Here is a tiny trained network, its code and every weight. The questions are about switching its units off for an input and a class, where a switched-off unit gives its printed mean instead of its output.

import numpy as np


def w(rows, s, z=0):
    codes = np.array(rows[::2]) - 128.0
    scale = np.full(codes.shape[1], s)
    scale[-1] = z or s
    return codes * scale


def norm(h):
    return h / np.sqrt((h * h).mean(-1, keepdims=True) + 1e-5)


def f(y):
    return y / 2 * (1 + np.tanh(0.7978845608 * (y + 0.044715 * y**3)))


def log_softmax(a):
    a = a - a.max(-1, keepdims=True)
    return a - np.log(np.exp(a).sum(-1, keepdims=True))


def net(x, mask):
    res = np.array(x, float).reshape(1, 3) / 4 @ E
    u = 0
    for l in range(4):
        y = f(norm(res) @ A[l][:, :-1].T + A[l][:, -1])
        res = res + np.where(mask[u : u + 6], y, B[l][:, -1]) @ B[l][:, :-1]
        u += 6
    return log_softmax(norm(res)[-1] @ U[:, :-1].T + U[:, -1])


A, B = {}, {}
E = w([
[76,62,188,171,90,113,213],'x0',
[88,140,70,231,156,168,166],'x1',
[97,183,136,62,100,254,89],'x2',
],0.0098)
A[0] = w([
[126,195,9,76,202,110,124,6],'0.n1',
[167,136,122,187,101,216,108,157],'0.n2',
[154,118,74,166,135,168,167,134],'0.n3',
[110,40,145,172,254,182,99,57],'0.n4',
[206,151,134,203,173,55,173,147],'0.n5',
[36,102,104,93,69,113,248,188],'0.n6',
],0.0071,0.0024)
B[0] = w([
[177,107,196,231,81,187,2,214],'0.n1',
[113,143,136,64,167,78,138,196],'0.n2',
[164,189,166,71,65,74,154,165],'0.n3',
[159,192,131,94,34,89,169,136],'0.n4',
[65,70,37,102,167,147,34,250],'0.n5',
[175,132,229,163,161,165,5,254],'0.n6',
],0.0075,0.0038)
A[1] = w([
[113,160,188,71,208,133,91,106],'1.n1',
[241,202,61,129,181,129,122,4],'1.n2',
[74,105,79,55,186,138,122,79],'1.n3',
[210,33,112,194,95,123,213,91],'1.n4',
[105,122,182,214,120,147,201,125],'1.n5',
[100,222,48,255,154,144,190,117],'1.n6',
],0.0083,0.0023)
B[1] = w([
[154,146,88,158,123,100,139,253],'1.n1',
[131,78,181,131,162,132,71,199],'1.n2',
[127,133,156,168,118,128,127,155],'1.n3',
[84,141,164,59,204,133,133,159],'1.n4',
[177,107,155,123,103,150,125,192],'1.n5',
[248,162,96,116,114,155,152,208],'1.n6',
],0.014,0.004)
A[2] = w([
[101,177,111,81,128,175,145,161],'2.n1',
[102,149,147,130,86,226,156,253],'2.n2',
[124,91,144,4,91,50,133,244],'2.n3',
[201,211,157,120,149,63,157,3],'2.n4',
[103,166,106,109,159,46,164,202],'2.n5',
[136,103,106,190,99,144,36,196],'2.n6',
],0.012,0.00047)
B[2] = w([
[51,189,156,130,159,103,177,171],'2.n1',
[140,101,139,69,219,67,142,205],'2.n2',
[216,191,77,191,119,179,185,192],'2.n3',
[76,95,73,126,2,154,157,171],'2.n4',
[27,111,88,144,41,136,103,140],'2.n5',
[62,116,143,133,46,142,192,254],'2.n6',
],0.0097,0.0078)
A[3] = w([
[112,74,38,139,194,37,113,3],'3.n1',
[66,194,110,65,207,79,124,41],'3.n2',
[169,93,191,142,165,161,8,90],'3.n3',
[118,181,74,174,124,122,14,64],'3.n4',
[190,90,100,143,99,127,114,191],'3.n5',
[152,130,122,73,179,183,118,106],'3.n6',
],0.014,0.0012)
B[3] = w([
[5,158,112,21,194,178,97,190],'3.n1',
[59,73,103,94,153,152,122,212],'3.n2',
[166,71,184,220,154,70,118,254],'3.n3',
[202,65,220,141,199,91,218,221],'3.n4',
[112,220,99,83,156,133,96,215],'3.n5',
[80,161,20,135,138,79,91,181],'3.n6',
],0.011,0.0076)
U = w([
[197,71,211,218,198,86,101,250],'0',
[20,132,70,82,223,126,97,186],'1',
[247,222,53,150,101,148,138,152],'2',
[54,89,107,182,24,139,102,6],'3',
],0.011,0.0019)

Each question gives the input, the list of numbers given to net, and the class t.
The units are the neurons (one row each of A and B). Each row of codes is followed by its name. A weight is (code - 128) times the scale printed after its matrix; where a second scale follows, it is the last column's (A, B and U).
mask holds one flag per neuron, layer by layer. A switched-off neuron (its flag False) gives its mean, the last column of its row in B, instead of its output. The means were averaged over made-up inputs and are rounded, as every weight is.
A unit's drop is (log p(t) with every unit on - log p(t) with that unit switched off) / (log p(t) with every unit on - log p(t) with every unit switched off).
The circuit of an input: a set's keep is (log p(t) with only the set's units on - log p(t) with every unit switched off) / (log p(t) with every unit on - log p(t) with every unit switched off). Starting from the 12 units with the biggest drops (on a tie, the unit counted first), units are removed one at a time, each time the one whose removal leaves the highest keep (on an exact tie, the one counted first), for as long as the keep stays at least 0.8.
units of the circuit, in order: the units of the circuit, biggest drop first
k most important neurons: the k neurons with the biggest drops, biggest first
drop of u: that unit's drop, to one decimal
input [-1,5,-5], class 1: units of the circuit, in order -> (3.n1)
input [-5,0,-7], class 1: 3 most important neurons -> (3.n1 0.n6 2.n6)
input [-5,1,-6], class 1: 2 most important neurons -> (3.n1 0.n5)
input [4,-7,-7], class 1: 2 most important neurons -> (0.n5 3.n1)
input [2,-6,-6], class 1: 3 most important neurons -> (0.n5 3.n1 1.n6)
input [1,-1,3], class 3: 2 most important neurons -> (1.n1 0.n1)
input [2,1,-4], class 1: 2 most important neurons -> (0.n5 0.n1)
input [-4,6,0], class 2: 3 most important neurons -> (1.n6 0.n6 2.n4)
input [2,5,4], class 2: 3 most important neurons -> (1.n6 0.n5 2.n4)
input [-1,-3,-2], class 3: 3 most important neurons -> (1.n3 2.n6 0.n3)
input [6,-7,-6], class 2: 3 most important neurons -> (2.n3 1.n2 0.n1)
input [-5,-6,3], class 2: 3 most important neurons -> (0.n6 0.n5 1.n1)
input [-6,5,1], class 0: 2 most important neurons -> (1.n2 0.n1)
input [3,6,-1], class 2: units of the circuit, in order -> (1.n6)
input [5,-8,4], class 2: drop of 2.n3 -> 1.0
input [1,-7,5], class 2: drop of 2.n3 -> 1.9
input [-1,1,3], class 3: drop of 1.n3 -> 0.1
